Below is a small trained network, with its code and all its weights. Each question gives an input and a target symbol and asks what happens when units are switched off, that is, made to give their printed mean instead of their output.

import numpy as np


def w(rows, s, z=0):
    codes = np.array(rows[::2]) - 128.0
    scale = np.full(codes.shape[1], s)
    scale[-1] = z or s
    return codes * scale


def norm(h):
    return h / np.sqrt((h * h).mean(-1, keepdims=True) + 1e-5)


def f(y):
    return np.maximum(y, 0)


def softmax(a):
    e = np.exp(a - a.max(-1, keepdims=True))
    return e / e.sum(-1, keepdims=True)


def log_softmax(a):
    a = a - a.max(-1, keepdims=True)
    return a - np.log(np.exp(a).sum(-1, keepdims=True))


def net(x, mask):
    ids = ['γθξστψ'.index(c) for c in x.split()]
    T = len(ids)
    res = E[ids] + P[:T]
    r = norm(res)
    for j in range(2):
        rows = slice(3 * j, 3 * j + 3)
        q, k, v = (r @ M[0][rows].T for M in (Q, K, V))
        z = softmax(np.where(np.tri(T) > 0, q @ k.T / 3**0.5, -1e9)) @ v
        o = O[0][rows]
        res = res + np.where(mask[j], z, o[:, -1]) @ o[:, :-1]
    y = f(norm(res) @ A[0][:, :-1].T + A[0][:, -1])
    res = res + np.where(mask[2:14], y, B[0][:, -1]) @ B[0][:, :-1]
    return log_softmax(norm(res)[-1] @ U[:, :-1].T + U[:, -1])


Q, K, V, O, A, B = {}, {}, {}, {}, {}, {}
E = w([
[199,105,167],'γ',
[93,209,128],'θ',
[188,138,108],'ξ',
[125,40,228],'σ',
[221,254,127],'τ',
[67,155,170],'ψ',
],0.02)
P = w([
[68,165,124],'0',
[68,79,77],'1',
[130,77,97],'2',
[155,179,147],'3',
[170,163,143],'4',
[155,194,111],'5',
[212,160,124],'6',
[227,100,129],'7',
[249,86,74],'8',
[255,100,95],'9',
],0.0046)
Q[0] = w([
[96,126,252],'h1',
[101,186,135],'h1',
[37,164,123],'h1',
[173,202,19],'h2',
[127,157,178],'h2',
[101,93,144],'h2',
],0.012)
K[0] = w([
[108,2,163],'h1',
[91,130,136],'h1',
[152,242,244],'h1',
[208,200,44],'h2',
[200,25,160],'h2',
[88,33,224],'h2',
],0.0091)
V[0] = w([
[88,174,200],'h1',
[88,124,216],'h1',
[131,213,129],'h1',
[146,1,123],'h2',
[105,8,235],'h2',
[231,42,180],'h2',
],0.0072)
O[0] = w([
[209,2,161,219],'h1',
[165,223,200,180],'h1',
[172,121,85,213],'h1',
[120,87,131,3],'h2',
[137,197,184,53],'h2',
[172,121,105,105],'h2',
],0.008,0.004)
A[0] = w([
[101,153,91,204],'n1',
[153,66,124,164],'n2',
[86,179,69,181],'n3',
[77,211,110,73],'n4',
[221,192,7,184],'n5',
[180,170,68,88],'n6',
[139,151,120,223],'n7',
[93,58,34,198],'n8',
[113,145,168,95],'n9',
[210,95,83,206],'n10',
[178,171,164,175],'n11',
[91,90,242,255],'n12',
],0.011,0.0025)
B[0] = w([
[156,38,135,165],'n1',
[106,190,83,144],'n2',
[202,67,124,186],'n3',
[136,112,227,182],'n4',
[117,96,99,247],'n5',
[65,131,145,184],'n6',
[123,112,62,167],'n7',
[185,103,134,142],'n8',
[112,145,132,142],'n9',
[104,130,132,176],'n10',
[176,152,98,189],'n11',
[112,180,3,176],'n12',
],0.0072,0.012)
U = w([
[181,176,115,125],'γ',
[161,66,212,245],'θ',
[137,71,106,12],'ξ',
[129,147,253,55],'σ',
[59,115,156,2],'τ',
[57,195,148,132],'ψ',
],0.011,0.0033)

Each question gives the input, a string of symbols that net reads in full, and the target symbol t.
The units are the heads (3 rows each of Q, K, V and O) and the neurons (one row each of A and B). Each row of codes is followed by its name. A weight is (code - 128) times the scale printed after its matrix; where a second scale follows, it is the last column's (O, A, B and U).
mask holds one flag per unit, heads first, then neurons. A switched-off unit (its flag False) gives its mean, the last column of its rows in O or B, instead of its output. The means were averaged over made-up inputs and are rounded, as every weight is.
A unit's drop is (log p(t) with every unit on - log p(t) with that unit switched off) / (log p(t) with every unit on - log p(t) with every unit switched off).
The circuit of an input: a set's keep is (log p(t) with only the set's units on - log p(t) with every unit switched off) / (log p(t) with every unit on - log p(t) with every unit switched off). Starting from the 12 units with the biggest drops (on a tie, the unit counted first), units are removed one at a time, each time the one whose removal leaves the highest keep (on an exact tie, the one counted first), for as long as the keep stays at least 0.8.
units of the circuit, in order: the units of the circuit, biggest drop first
most important unit: the unit with the biggest drop
k most important neurons: the k neurons with the biggest drops, biggest first
heads that matter: for each layer, one digit per head in row order, 1 if its drop is at least 0.15 and else 0, layers parted by /
drop when u is switched off: that unit's drop, to one decimal
input θ θ τ ψ ψ γ σ θ θ θ, target ξ: most important unit	h2
input θ θ σ σ θ, target σ: units of the circuit, in order	(n4, n12)
input θ ψ θ θ θ, target θ: heads that matter	01
input γ τ γ θ τ σ θ θ ψ, target ψ: heads that matter	00
input θ ξ θ θ γ ξ θ γ τ σ, target γ: heads that matter	11
input θ γ γ, target γ: heads that matter	10
input θ θ τ θ ξ θ θ ψ, target γ: heads that matter	10
input γ γ ψ, target ψ: heads that matter	00
input τ θ ξ θ, target θ: 2 most important neurons	(n12, n4)
input θ θ θ τ θ θ θ, target ξ: drop when h2 is switched off	0.2
input θ σ σ, target σ: drop when h2 is switched off	1.2
input γ ψ γ γ, target γ: drop when n4 is switched off	0.2
